Below is a small trained network, with its code and all its weights. Each question gives an input and a class and asks what happens when units are switched off, that is, made to give their printed mean instead of their output.

import numpy as np


def w(rows, s, z=0):
    codes = np.array(rows[::2]) - 128.0
    scale = np.full(codes.shape[1], s)
    scale[-1] = z or s
    return codes * scale


def norm(h):
    return h / np.sqrt((h * h).mean(-1, keepdims=True) + 1e-5)


def f(y):
    return np.maximum(y, 0)


def log_softmax(a):
    a = a - a.max(-1, keepdims=True)
    return a - np.log(np.exp(a).sum(-1, keepdims=True))


def net(x, mask):
    res = np.array(x, float).reshape(1, 7) / 4 @ E
    u = 0
    for l in range(3):
        y = f(norm(res) @ A[l][:, :-1].T + A[l][:, -1])
        res = res + np.where(mask[u : u + 11], y, B[l][:, -1]) @ B[l][:, :-1]
        u += 11
    return log_softmax(norm(res)[-1] @ U[:, :-1].T + U[:, -1])


A, B = {}, {}
E = w([
[80,116,128,162,89,113,122,220,188,109],'x0',
[106,63,185,137,181,154,211,148,141,212],'x1',
[222,155,171,174,145,107,130,95,218,107],'x2',
[139,140,99,154,26,111,99,68,121,184],'x3',
[211,93,109,107,144,114,140,162,136,135],'x4',
[88,55,204,180,97,156,130,152,90,177],'x5',
[124,248,148,138,132,127,111,199,82,162],'x6',
],0.013)
A[0] = w([
[141,140,119,125,117,119,101,142,104,88,3],'L0N1',
[179,195,175,137,114,118,88,173,84,132,139],'L0N2',
[147,52,231,149,124,182,155,112,100,152,111],'L0N3',
[161,112,3,55,161,145,87,121,122,70,97],'L0N4',
[215,111,134,157,197,98,146,100,222,130,95],'L0N5',
[158,121,67,127,27,130,84,50,138,124,10],'L0N6',
[170,61,112,147,69,88,106,6,118,138,114],'L0N7',
[125,124,153,180,52,100,83,139,162,85,109],'L0N8',
[112,115,148,142,142,126,102,118,77,147,125],'L0N9',
[93,64,142,119,116,107,147,127,119,67,59],'L0N10',
[134,198,145,104,179,154,121,44,92,99,132],'L0N11',
],0.012,0.0054)
B[0] = w([
[136,108,105,145,147,111,93,91,104,124,141],'L0N1',
[144,134,151,138,137,56,100,152,84,193,211],'L0N2',
[120,95,177,150,167,138,155,126,144,198,245],'L0N3',
[177,97,120,151,87,7,127,95,107,70,232],'L0N4',
[175,133,151,72,115,132,155,147,186,54,238],'L0N5',
[152,125,134,118,50,95,97,94,96,93,214],'L0N6',
[124,136,74,176,78,182,96,108,56,119,255],'L0N7',
[142,114,92,190,97,168,100,119,123,77,197],'L0N8',
[108,98,135,136,134,130,165,132,121,143,167],'L0N9',
[94,115,172,128,134,157,131,163,149,140,169],'L0N10',
[126,120,163,173,122,216,130,95,105,102,219],'L0N11',
],0.013,0.0088)
A[1] = w([
[142,196,175,98,170,137,126,39,52,83,143],'L1N1',
[153,100,95,85,157,110,138,139,90,168,60],'L1N2',
[254,120,177,169,140,133,163,107,203,106,88],'L1N3',
[133,57,15,97,66,131,89,21,157,204,144],'L1N4',
[115,132,47,122,127,108,133,110,89,73,67],'L1N5',
[40,135,90,121,93,142,138,155,39,117,81],'L1N6',
[159,146,41,85,133,84,105,126,112,101,77],'L1N7',
[129,184,30,147,194,109,63,146,67,80,75],'L1N8',
[181,112,19,34,163,131,170,103,34,98,114],'L1N9',
[102,227,113,20,143,123,40,79,91,154,2],'L1N10',
[163,154,141,90,143,136,205,100,198,131,63],'L1N11',
],0.01,0.0091)
B[1] = w([
[73,122,121,251,124,169,153,130,116,132,236],'L1N1',
[134,156,122,152,128,146,142,133,96,120,134],'L1N2',
[153,170,73,65,172,108,108,145,191,138,245],'L1N3',
[127,182,116,144,130,117,162,110,50,89,253],'L1N4',
[195,112,161,133,109,93,80,138,130,115,180],'L1N5',
[157,167,118,90,185,108,162,152,171,78,192],'L1N6',
[161,160,170,127,120,97,143,98,110,123,178],'L1N7',
[100,123,182,209,123,140,103,47,53,140,185],'L1N8',
[130,171,123,172,74,61,98,81,123,62,204],'L1N9',
[93,90,193,150,179,187,202,155,126,168,137],'L1N10',
[156,109,96,123,122,100,154,124,179,124,160],'L1N11',
],0.013,0.0071)
A[2] = w([
[119,179,51,68,133,97,152,107,186,145,61],'L2N1',
[190,91,129,124,109,210,125,29,163,104,2],'L2N2',
[80,127,115,104,107,144,125,202,172,155,50],'L2N3',
[177,65,93,144,106,120,109,143,115,189,92],'L2N4',
[105,156,119,67,153,103,146,138,95,171,44],'L2N5',
[124,71,111,45,163,98,118,109,143,99,19],'L2N6',
[85,113,132,174,56,120,7,158,173,116,83],'L2N7',
[135,233,129,143,156,102,47,195,109,131,63],'L2N8',
[94,35,80,115,121,148,116,56,81,110,36],'L2N9',
[75,103,112,106,134,188,114,148,125,73,67],'L2N10',
[108,102,80,24,179,78,108,122,104,51,125],'L2N11',
],0.012,0.0055)
B[2] = w([
[112,118,163,161,141,131,166,114,124,178,170],'L2N1',
[58,163,10,119,144,176,110,150,101,85,237],'L2N2',
[75,159,97,143,112,115,108,68,106,109,174],'L2N3',
[81,148,119,155,128,150,159,94,117,103,184],'L2N4',
[101,144,78,114,143,166,111,165,128,132,147],'L2N5',
[135,114,185,118,143,65,93,129,152,120,157],'L2N6',
[135,153,105,91,153,137,140,55,111,27,254],'L2N7',
[156,127,117,72,43,91,127,124,48,153,254],'L2N8',
[140,137,211,137,150,93,112,171,114,161,235],'L2N9',
[122,91,87,139,187,162,175,68,174,95,157],'L2N10',
[158,125,229,164,148,102,170,101,141,150,216],'L2N11',
],0.013,0.0047)
U = w([
[70,84,185,164,152,176,153,139,71,244,202],'0',
[149,176,89,21,106,101,94,209,128,225,3],'1',
[79,98,76,124,175,230,158,110,208,71,67],'2',
[178,82,181,61,193,81,163,133,253,126,175],'3',
[169,187,96,154,63,96,88,67,75,74,172],'4',
],0.017,0.004)

Each question gives the input, the list of numbers given to net, and the class t.
The units are the neurons (one row each of A and B). Each row of codes is followed by its name. A weight is (code - 128) times the scale printed after its matrix; where a second scale follows, it is the last column's (A, B and U).
mask holds one flag per neuron, layer by layer. A switched-off neuron (its flag False) gives its mean, the last column of its row in B, instead of its output. The means were averaged over made-up inputs and are rounded, as every weight is.
A unit's drop is (log p(t) with every unit on - log p(t) with that unit switched off) / (log p(t) with every unit on - log p(t) with every unit switched off).
The circuit of an input: a set's keep is (log p(t) with only the set's units on - log p(t) with every unit switched off) / (log p(t) with every unit on - log p(t) with every unit switched off). Starting from the 12 units with the biggest drops (on a tie, the unit counted first), units are removed one at a time, each time the one whose removal leaves the highest keep (on an exact tie, the one counted first), for as long as the keep stays at least 0.8.
units of the circuit, in order: the units of the circuit, biggest drop first
most important unit: the unit with the biggest drop
top k neurons: the k neurons with the biggest drops, biggest first
top k neurons in layer l: the k neurons of layer l with the biggest drops, biggest first
drop when u is switched off: that unit's drop, to one decimal
input [3,2,4,3,2,-3,8], class 1: most important unit : L0N7
input [5,5,-7,-1,-6,-6,1], class 2: units of the circuit, in order : (L0N4, L2N10)
input [1,4,4,-1,-5,-3,2], class 3: units of the circuit, in order : (L0N7, L1N3)
input [3,3,6,-4,-6,6,0], class 3: units of the circuit, in order : (L0N7, L1N3)
input [1,6,0,7,5,-8,4], class 3: top 2 neurons : (L0N7, L0N5)
input [-5,7,3,1,7,8,-8], class 2: top 3 neurons in layer 0 : (L0N5, L0N2, L0N7)
input [5,4,-7,4,-1,-3,4], class 1: top 2 neurons in layer 2 : (L2N8, L2N5)
input [-6,1,7,-3,4,-3,-8], class 3: top 4 neurons in layer 1 : (L1N3, L1N8, L1N11, L1N4)
input [-8,-2,6,-8,1,-3,-2], class 3: top 3 neurons : (L0N5, L1N3, L0N7)
input [-8,3,8,-4,-8,5,-8], class 2: top 2 neurons : (L0N5, L2N2)
input [3,-2,0,-5,-7,7,5], class 0: top 2 neurons in layer 1 : (L1N9, L1N3)
input [1,1,2,1,2,0,-3], class 2: top 3 neurons : (L0N7, L0N5, L2N2)
input [0,3,0,-3,8,3,5], class 0: top 2 neurons : (L0N3, L0N4)
input [-6,1,-5,4,-5,-5,7], class 0: most important unit : L1N10
input [8,-2,3,-2,5,7,-5], class 2: top 3 neurons in layer 0 : (L0N8, L0N4, L0N2)
input [4,0,7,0,6,-8,-7], class 3: top 2 neurons : (L0N5, L1N3)
input [2,7,7,-2,-5,4,-2], class 3: drop when L1N7 is switched off : 0.0
input [-2,7,2,6,-8,-4,0], class 0: drop when L1N9 is switched off : 0.1
input [1,1,4,0,-3,1,-7], class 2: drop when L0N7 is switched off : 0.2
input [2,2,-4,1,4,4,7], class 0: most important unit : L1N3
